Below is a small trained network, with its code and all its weights. Each question gives an input and a target symbol and asks what happens when units are switched off, that is, made to give their printed mean instead of their output.

import numpy as np


def w(rows, s, z=0):
    codes = np.array(rows[::2]) - 128.0
    scale = np.full(codes.shape[1], s)
    scale[-1] = z or s
    return codes * scale


def norm(h):
    return h / np.sqrt((h * h).mean(-1, keepdims=True) + 1e-5)


def f(y):
    return np.maximum(y, 0)


def softmax(a):
    e = np.exp(a - a.max(-1, keepdims=True))
    return e / e.sum(-1, keepdims=True)


def log_softmax(a):
    a = a - a.max(-1, keepdims=True)
    return a - np.log(np.exp(a).sum(-1, keepdims=True))


def net(x, mask):
    ids = ['αβδζηθλμπψω'.index(c) for c in x.split()]
    T = len(ids)
    res = E[ids] + P[:T]
    r = norm(res)
    for j in range(3):
        rows = slice(4 * j, 4 * j + 4)
        q, k, v = (r @ M[0][rows].T for M in (Q, K, V))
        z = softmax(np.where(np.tri(T) > 0, q @ k.T / 4**0.5, -1e9)) @ v
        o = O[0][rows]
        res = res + np.where(mask[j], z, o[:, -1]) @ o[:, :-1]
    y = f(norm(res) @ A[0][:, :-1].T + A[0][:, -1])
    res = res + np.where(mask[3:7], y, B[0][:, -1]) @ B[0][:, :-1]
    return log_softmax(norm(res)[-1] @ U[:, :-1].T + U[:, -1])


Q, K, V, O, A, B = {}, {}, {}, {}, {}, {}
E = w([
[193,74,5],'α',
[126,99,141],'β',
[143,99,150],'δ',
[119,139,148],'ζ',
[71,122,126],'η',
[140,114,145],'θ',
[141,95,149],'λ',
[127,135,142],'μ',
[131,131,58],'π',
[82,149,132],'ψ',
[141,98,148],'ω',
],0.021)
P = w([
[144,103,197],'0',
[155,181,22],'1',
[135,59,152],'2',
[168,123,114],'3',
[82,188,180],'4',
[90,9,105],'5',
[170,126,113],'6',
[66,200,156],'7',
[90,19,78],'8',
[171,127,113],'9',
[60,207,150],'10',
[89,34,69],'11',
[171,127,114],'12',
[45,217,143],'13',
],0.013)
Q[0] = w([
[214,242,140],'H0',
[205,168,225],'H0',
[231,198,140],'H0',
[179,110,22],'H0',
[203,130,176],'H1',
[118,189,217],'H1',
[100,101,184],'H1',
[156,88,111],'H1',
[111,230,166],'H2',
[136,181,134],'H2',
[127,92,227],'H2',
[69,113,253],'H2',
],0.014)
K[0] = w([
[231,248,189],'H0',
[192,148,88],'H0',
[210,185,171],'H0',
[108,84,221],'H0',
[182,113,152],'H1',
[207,193,125],'H1',
[164,142,178],'H1',
[115,88,153],'H1',
[161,217,162],'H2',
[155,139,139],'H2',
[86,84,162],'H2',
[67,222,180],'H2',
],0.016)
V[0] = w([
[82,108,3],'H0',
[133,187,60],'H0',
[247,158,59],'H0',
[93,153,137],'H0',
[177,105,74],'H1',
[127,133,146],'H1',
[65,146,126],'H1',
[24,152,91],'H1',
[188,95,161],'H2',
[111,44,134],'H2',
[96,88,119],'H2',
[168,248,127],'H2',
],0.0074)
O[0] = w([
[129,42,255,208],'H0',
[121,137,227,88],'H0',
[229,182,191,4],'H0',
[86,127,139,140],'H0',
[12,158,72,101],'H1',
[148,125,156,126],'H1',
[180,107,114,171],'H1',
[160,100,59,203],'H1',
[197,170,128,79],'H2',
[170,89,208,165],'H2',
[130,91,182,168],'H2',
[83,195,8,60],'H2',
],0.0071,0.0041)
A[0] = w([
[39,135,208,115],'N0',
[130,189,142,2],'N1',
[21,186,152,171],'N2',
[71,199,248,30],'N3',
],0.016,0.0049)
B[0] = w([
[147,147,55,255],'N0',
[216,109,164,139],'N1',
[64,193,243,244],'N2',
[88,143,2,218],'N3',
],0.016,0.008)
U = w([
[180,125,80,68],'α',
[127,51,182,151],'β',
[159,133,180,74],'δ',
[161,212,172,96],'ζ',
[49,8,109,130],'η',
[200,163,171,102],'θ',
[146,121,194,83],'λ',
[234,216,93,74],'μ',
[98,192,12,164],'π',
[30,189,151,253],'ψ',
[165,119,187,58],'ω',
],0.015,0.0052)

Each question gives the input, a string of symbols that net reads in full, and the target symbol t.
The units are the heads (4 rows each of Q, K, V and O) and the neurons (one row each of A and B). Each row of codes is followed by its name. A weight is (code - 128) times the scale printed after its matrix; where a second scale follows, it is the last column's (O, A, B and U).
mask holds one flag per unit, heads first, then neurons. A switched-off unit (its flag False) gives its mean, the last column of its rows in O or B, instead of its output. The means were averaged over made-up inputs and are rounded, as every weight is.
A unit's drop is (log p(t) with every unit on - log p(t) with that unit switched off) / (log p(t) with every unit on - log p(t) with every unit switched off).
The circuit of an input: a set's keep is (log p(t) with only the set's units on - log p(t) with every unit switched off) / (log p(t) with every unit on - log p(t) with every unit switched off). Starting from all 7 units, units are removed one at a time, each time the one whose removal leaves the highest keep (on an exact tie, the one counted first), for as long as the keep stays at least 0.8.
units of the circuit, in order: the units of the circuit, biggest drop first
k most important neurons: the k neurons with the biggest drops, biggest first
which heads matter: for each layer, one digit per head in row order, 1 if its drop is at least 0.15 and else 0, layers parted by /
drop of u: that unit's drop, to one decimal
input ζ β β, target β: units of the circuit, in order	[H2]
input ψ α η ψ α β β α β η δ, target π: which heads matter	100
input η ζ δ ψ ψ η β α η ζ ω, target π: which heads matter	100
input δ θ μ π δ λ ψ β ψ η λ π, target η: units of the circuit, in order	[N0, N3]
input β η ζ, target η: units of the circuit, in order	[N2, N3]
input η β μ, target β: which heads matter	101
input β η η η λ, target π: 2 most important neurons	[N3, N2]
input π ζ η ψ λ μ μ α ψ η ψ ψ, target η: units of the circuit, in order	[N2, H1, N3]
input μ λ ψ β α π π μ η η β λ, target β: 2 most important neurons	[N3, N0]
input ψ η ψ, target η: units of the circuit, in order	[H1, N2, N3]
input η α ψ β ψ λ μ ψ ψ ψ θ μ, target β: drop of N2	-0.1
input μ ψ μ α η, target π: drop of N2	-0.5
input ω ω μ μ, target μ: drop of N2	0.3
input η α ψ ψ η μ ψ ψ ζ π β, target π: units of the circuit, in order	[N0]
